Below are the code and all the weights of a small trained network. Each question names an input and a target symbol and asks about switching units off, where a switched-off unit gives its printed mean instead of its output.

import numpy as np


def w(rows, s, z=0):
    codes = np.array(rows[::2]) - 128.0
    scale = np.full(codes.shape[1], s)
    scale[-1] = z or s
    return codes * scale


def norm(h):
    return h / np.sqrt((h * h).mean(-1, keepdims=True) + 1e-5)


def f(y):
    return np.maximum(y, 0)


def softmax(a):
    e = np.exp(a - a.max(-1, keepdims=True))
    return e / e.sum(-1, keepdims=True)


def log_softmax(a):
    a = a - a.max(-1, keepdims=True)
    return a - np.log(np.exp(a).sum(-1, keepdims=True))


def net(x, mask):
    ids = ['ΛΠΣΨζητω'.index(c) for c in x.split()]
    T = len(ids)
    res = E[ids] + P[:T]
    u = 0
    for l in range(2):
        q, k, v = (norm(res) @ M[l].T for M in (Q, K, V))
        z = softmax(np.where(np.tri(T) > 0, q @ k.T / 4**0.5, -1e9)) @ v
        res = res + np.where(mask[u], z, O[l][:, -1]) @ O[l][:, :-1]
        u += 1
        y = f(norm(res) @ A[l][:, :-1].T + A[l][:, -1])
        res = res + np.where(mask[u : u + 4], y, B[l][:, -1]) @ B[l][:, :-1]
        u += 4
    return log_softmax(norm(res)[-1] @ U[:, :-1].T + U[:, -1])


Q, K, V, O, A, B = {}, {}, {}, {}, {}, {}
E = w([
[106,145,10,118,82],'Λ',
[166,119,145,128,7],'Π',
[95,36,57,144,109],'Σ',
[66,112,181,126,137],'Ψ',
[98,134,58,146,45],'ζ',
[134,89,213,125,74],'η',
[2,175,68,141,126],'τ',
[85,177,108,126,71],'ω',
],0.0024)
P = w([
[191,144,156,164,208],'0',
[69,99,143,4,70],'1',
[89,101,195,200,76],'2',
[137,151,79,121,159],'3',
[65,96,133,5,73],'4',
[79,102,186,200,86],'5',
[136,151,80,124,159],'6',
[66,95,126,13,72],'7',
[71,109,190,196,84],'8',
[138,153,75,131,164],'9',
],0.0027)
Q[0] = w([
[52,125,146,211,73],'0.h0',
[181,127,79,103,70],'0.h0',
[95,47,159,9,114],'0.h0',
[173,104,184,232,109],'0.h0',
],0.012)
K[0] = w([
[197,157,113,169,216],'0.h0',
[168,111,82,132,61],'0.h0',
[119,4,138,114,139],'0.h0',
[195,170,181,136,137],'0.h0',
],0.013)
V[0] = w([
[131,206,164,119,40],'0.h0',
[198,155,185,84,73],'0.h0',
[205,188,49,143,95],'0.h0',
[172,3,80,126,96],'0.h0',
],0.0037)
O[0] = w([
[144,196,156,216,84,81],'0.h0',
[252,181,95,200,109,151],'0.h0',
[139,141,85,78,27,52],'0.h0',
[169,17,78,149,103,253],'0.h0',
],0.0041,0.00068)
A[0] = w([
[194,145,130,140,102,100],'0.n0',
[163,97,84,97,254,6],'0.n1',
[173,175,49,125,168,112],'0.n2',
[137,71,187,125,102,71],'0.n3',
],0.0063,0.0024)
B[0] = w([
[118,141,91,151,159,217],'0.n0',
[78,137,216,168,1,161],'0.n1',
[100,50,134,81,122,173],'0.n2',
[93,147,39,118,139,253],'0.n3',
],0.0074,0.002)
Q[1] = w([
[90,90,92,1,93],'1.h0',
[21,207,180,155,152],'1.h0',
[44,10,220,127,134],'1.h0',
[100,160,203,254,139],'1.h0',
],0.0072)
K[1] = w([
[24,11,75,6,58],'1.h0',
[101,195,189,80,255],'1.h0',
[111,38,243,105,172],'1.h0',
[202,197,238,170,245],'1.h0',
],0.0069)
V[1] = w([
[207,139,127,104,149],'1.h0',
[24,191,120,157,109],'1.h0',
[255,160,109,40,191],'1.h0',
[189,194,221,148,191],'1.h0',
],0.0023)
O[1] = w([
[52,136,72,92,100,68],'1.h0',
[171,120,233,148,164,188],'1.h0',
[4,160,79,27,63,23],'1.h0',
[104,149,18,25,201,3],'1.h0',
],0.0025,0.0018)
A[1] = w([
[187,86,130,181,254,25],'1.n0',
[156,215,167,84,97,2],'1.n1',
[94,112,59,125,119,149],'1.n2',
[105,71,125,89,151,114],'1.n3',
],0.0092,0.0035)
B[1] = w([
[253,104,189,224,233,196],'1.n0',
[254,248,191,42,52,168],'1.n1',
[87,159,136,106,176,254],'1.n2',
[227,124,91,91,140,203],'1.n3',
],0.0074,0.004)
U = w([
[67,99,115,114,62,126],'Λ',
[170,162,10,219,74,84],'Π',
[171,76,62,50,151,223],'Σ',
[206,125,153,216,201,152],'Ψ',
[125,41,153,189,56,207],'ζ',
[58,203,91,136,202,145],'η',
[90,101,254,100,159,6],'τ',
[194,220,179,79,89,76],'ω',
],0.0078,0.0015)

Each question gives the input, a string of symbols that net reads in full, and the target symbol t.
The units are the heads (4 rows each of Q, K, V and O) and the neurons (one row each of A and B). Each row of codes is followed by its name. A weight is (code - 128) times the scale printed after its matrix; where a second scale follows, it is the last column's (O, A, B and U).
mask holds one flag per unit, layer by layer, with each layer's heads first. A switched-off unit (its flag False) gives its mean, the last column of its rows in O or B, instead of its output. The means were averaged over made-up inputs and are rounded, as every weight is.
A unit's drop is (log p(t) with every unit on - log p(t) with that unit switched off) / (log p(t) with every unit on - log p(t) with every unit switched off).
The circuit of an input: a set's keep is (log p(t) with only the set's units on - log p(t) with every unit switched off) / (log p(t) with every unit on - log p(t) with every unit switched off). Starting from all 10 units, units are removed one at a time, each time the one whose removal leaves the highest keep (on an exact tie, the one counted first), for as long as the keep stays at least 0.8.
units of the circuit, in order: the units of the circuit, biggest drop first
most important unit: the unit with the biggest drop
k most important neurons: the k neurons with the biggest drops, biggest first
top k neurons in layer l: the k neurons of layer l with the biggest drops, biggest first
input η Ψ Π Λ η ω η ω Ψ, target η: units of the circuit, in order -> [1.h0 1.n0]
input τ η Σ η η τ Π, target Π: units of the circuit, in order -> [0.h0 1.n0 1.n1]
input ζ η Σ ω ω, target Σ: top 3 neurons in layer 1 -> [1.n3 1.n0 1.n1]
input η ζ Σ Π Ψ, target Σ: 2 most important neurons -> [1.n3 1.n0]
input ω ζ η η η Ψ ω ζ, target ζ: units of the circuit, in order -> [1.h0 1.n1 0.n3 1.n2]
input Σ Ψ ω η η Ψ, target Σ: units of the circuit, in order -> [0.h0 1.n3]
input ζ ω ω η Ψ Ψ η τ, target τ: top 3 neurons in layer 1 -> [1.n0 1.n2 1.n1]
input Σ ζ η Ψ Π τ, target Σ: units of the circuit, in order -> [0.h0 1.n3]
input η Ψ τ ω Π τ τ Λ, target Λ: most important unit -> 1.n0
input Σ τ η Ψ η ω Ψ, target τ: 2 most important neurons -> [0.n1 1.n0]
input η Π Σ Ψ η ζ, target η: units of the circuit, in order -> [1.h0 0.h0 1.n2]
input η η ζ, target η: units of the circuit, in order -> [1.h0 1.n2]
input Π η Σ, target Π: units of the circuit, in order -> [0.h0 1.n0]
input η η η ω Ψ Λ, target η: units of the circuit, in order -> [0.h0 1.h0 1.n2]
input τ η ζ η Σ Ψ Ψ ω Λ, target τ: most important unit -> 0.h0
input ω Ψ Ψ η Λ ω η η η, target ω: units of the circuit, in order -> [0.h0 1.n1]
input η ζ η η η η η ζ η ζ, target Λ: top 3 neurons in layer 1 -> [1.n0 1.n3 1.n1]
input η Π Π η τ, target τ: units of the circuit, in order -> [1.h0 0.n3 1.n1]
input Λ η Ψ η Σ ω, target Λ: units of the circuit, in order -> [0.h0 1.n1]
input ω ζ η η η, target η: units of the circuit, in order -> [0.n3 0.h0 1.n2]
input η η Π Σ η ω τ η, target Σ: top neuron in layer 1 -> [1.n3]
input Π ω η ω η η Σ, target ζ: 2 most important neurons -> [0.n1 1.n0]
input ζ η Λ, target ζ: 2 most important neurons -> [0.n3 1.n1]
input ω ω ω ω Λ τ Λ ω η ζ, target Λ: top 3 neurons in layer 0 -> [0.n3 0.n2 0.n0]
input Π η ω, target Π: top 2 neurons in layer 1 -> [1.n0 1.n1]
input Λ η η η ζ η, target Λ: 2 most important neurons -> [1.n0 0.n3]
